Below are the code and all the weights of a small trained network. Each question names an input and a class and asks about switching units off, where a switched-off unit gives its printed mean instead of its output.

import numpy as np


def w(rows, s, z=0):
    codes = np.array(rows[::2]) - 128.0
    scale = np.full(codes.shape[1], s)
    scale[-1] = z or s
    return codes * scale


def norm(h):
    return h / np.sqrt((h * h).mean(-1, keepdims=True) + 1e-5)


def f(y):
    return y / 2 * (1 + np.tanh(0.7978845608 * (y + 0.044715 * y**3)))


def log_softmax(a):
    a = a - a.max(-1, keepdims=True)
    return a - np.log(np.exp(a).sum(-1, keepdims=True))


def net(x, mask):
    res = np.array(x, float).reshape(1, 5) / 4 @ E
    u = 0
    for l in range(2):
        y = f(norm(res) @ A[l][:, :-1].T + A[l][:, -1])
        res = res + np.where(mask[u : u + 12], y, B[l][:, -1]) @ B[l][:, :-1]
        u += 12
    return log_softmax(norm(res)[-1] @ U[:, :-1].T + U[:, -1])


A, B = {}, {}
E = w([
[16,253,139,130,155],'x0',
[157,161,227,59,43],'x1',
[155,206,30,126,155],'x2',
[203,163,170,148,239],'x3',
[129,132,125,128,133],'x4',
],0.0051)
A[0] = w([
[254,74,74,76,177,165],'0.n1',
[50,38,192,137,178,63],'0.n2',
[65,102,121,246,132,106],'0.n3',
[67,61,116,209,252,2],'0.n4',
[97,201,75,111,128,231],'0.n5',
[152,161,190,215,203,108],'0.n6',
[215,96,154,117,200,112],'0.n7',
[5,164,150,87,202,83],'0.n8',
[46,102,143,134,80,194],'0.n9',
[149,141,15,62,159,170],'0.n10',
[84,55,216,144,195,49],'0.n11',
[161,64,52,144,45,96],'0.n12',
],0.0089,0.0031)
B[0] = w([
[94,91,212,89,204,254],'0.n1',
[176,156,206,215,158,196],'0.n2',
[198,170,111,93,47,182],'0.n3',
[186,146,27,189,58,209],'0.n4',
[125,27,254,185,118,215],'0.n5',
[15,136,53,91,157,192],'0.n6',
[38,125,124,34,65,202],'0.n7',
[37,90,192,113,70,214],'0.n8',
[172,90,118,174,194,223],'0.n9',
[213,152,205,215,133,197],'0.n10',
[183,219,139,147,242,185],'0.n11',
[36,96,192,89,174,219],'0.n12',
],0.0057,0.0049)
A[1] = w([
[87,161,245,60,118,250],'1.n1',
[148,37,200,237,12,145],'1.n2',
[95,125,60,95,196,231],'1.n3',
[72,202,69,141,88,140],'1.n4',
[27,243,174,222,77,130],'1.n5',
[202,185,204,178,166,64],'1.n6',
[3,63,122,229,107,149],'1.n7',
[146,150,98,62,69,150],'1.n8',
[135,61,3,196,151,188],'1.n9',
[210,253,236,14,85,94],'1.n10',
[108,135,8,63,111,15],'1.n11',
[151,230,207,156,241,188],'1.n12',
],0.007,0.0022)
B[1] = w([
[148,155,71,159,121,253],'1.n1',
[139,197,89,111,171,254],'1.n2',
[120,122,116,113,88,143],'1.n3',
[158,95,133,124,127,129],'1.n4',
[179,33,183,87,141,204],'1.n5',
[130,126,103,150,169,159],'1.n6',
[127,129,85,91,128,219],'1.n7',
[152,113,133,166,110,116],'1.n8',
[146,181,152,110,1,162],'1.n9',
[135,138,120,149,84,172],'1.n10',
[160,129,131,86,155,114],'1.n11',
[153,123,68,109,131,208],'1.n12',
],0.0094,0.0071)
U = w([
[101,31,251,76,147,206],'0',
[171,166,153,183,1,145],'1',
[134,151,96,54,167,167],'2',
[74,141,57,37,154,103],'3',
[189,124,170,198,184,103],'4',
[13,169,166,193,147,4],'5',
],0.0099,0.0038)

Each question gives the input, the list of numbers given to net, and the class t.
The units are the neurons (one row each of A and B). Each row of codes is followed by its name. A weight is (code - 128) times the scale printed after its matrix; where a second scale follows, it is the last column's (A, B and U).
mask holds one flag per neuron, layer by layer. A switched-off neuron (its flag False) gives its mean, the last column of its row in B, instead of its output. The means were averaged over made-up inputs and are rounded, as every weight is.
A unit's drop is (log p(t) with every unit on - log p(t) with that unit switched off) / (log p(t) with every unit on - log p(t) with every unit switched off).
The circuit of an input: a set's keep is (log p(t) with only the set's units on - log p(t) with every unit switched off) / (log p(t) with every unit on - log p(t) with every unit switched off). Starting from the 12 units with the biggest drops (on a tie, the unit counted first), units are removed one at a time, each time the one whose removal leaves the highest keep (on an exact tie, the one counted first), for as long as the keep stays at least 0.8.
circuit, biggest first: the units of the circuit, biggest drop first
unit that matters most: the unit with the biggest drop
top k neurons: the k neurons with the biggest drops, biggest first
k most important neurons of layer l: the k neurons of layer l with the biggest drops, biggest first
input [6,-8,-4,3,-2], class 1: circuit, biggest first -> [0.n4 1.n9]
input [7,3,0,-7,2], class 0: circuit, biggest first -> [1.n5]
input [-1,-3,-7,-6,3], class 4: circuit, biggest first -> [0.n2 0.n7]
input [4,-2,6,-5,3], class 4: circuit, biggest first -> [0.n10 0.n5]
input [-4,-3,3,6,1], class 3: 2 most important neurons of layer 0 -> [0.n1 0.n7]
input [7,-4,-8,0,6], class 4: top 2 neurons -> [0.n2 0.n11]
input [-7,-8,-2,0,-7], class 1: top 3 neurons -> [0.n4 1.n9 0.n5]
input [-7,0,8,-5,4], class 4: 4 most important neurons of layer 0 -> [0.n10 0.n6 0.n7 0.n8]
input [-5,1,-3,-8,7], class 3: 3 most important neurons of layer 1 -> [1.n5 1.n2 1.n7]
input [5,0,1,-2,4], class 0: top 2 neurons -> [0.n8 1.n5]
input [5,2,-8,-8,-3], class 3: circuit, biggest first -> [1.n2 1.n7]
input [0,6,-7,6,-7], class 2: circuit, biggest first -> [1.n12 0.n5]
input [7,-2,-7,4,3], class 0: top 4 neurons -> [1.n5 0.n8 0.n6 1.n2]
input [8,-5,1,6,3], class 0: circuit, biggest first -> [1.n5 0.n8 1.n2]
input [-8,0,3,-8,7], class 0: top 2 neurons -> [0.n12 0.n1]
input [1,-4,3,0,-1], class 1: circuit, biggest first -> [0.n4 1.n9]
input [-3,6,-6,8,6], class 3: top neuron -> [0.n5]
input [0,8,-7,7,4], class 1: top 2 neurons -> [1.n10 1.n2]
input [6,6,-7,-1,-5], class 4: 4 most important neurons of layer 0 -> [0.n7 0.n9 0.n12 0.n6]
input [-3,0,7,-2,-6], class 4: unit that matters most -> 0.n10
input [4,-8,-2,-6,-1], class 1: 2 most important neurons of layer 0 -> [0.n4 0.n1]
input [3,-4,2,-2,-4], class 1: 3 most important neurons of layer 0 -> [0.n1 0.n4 0.n12]
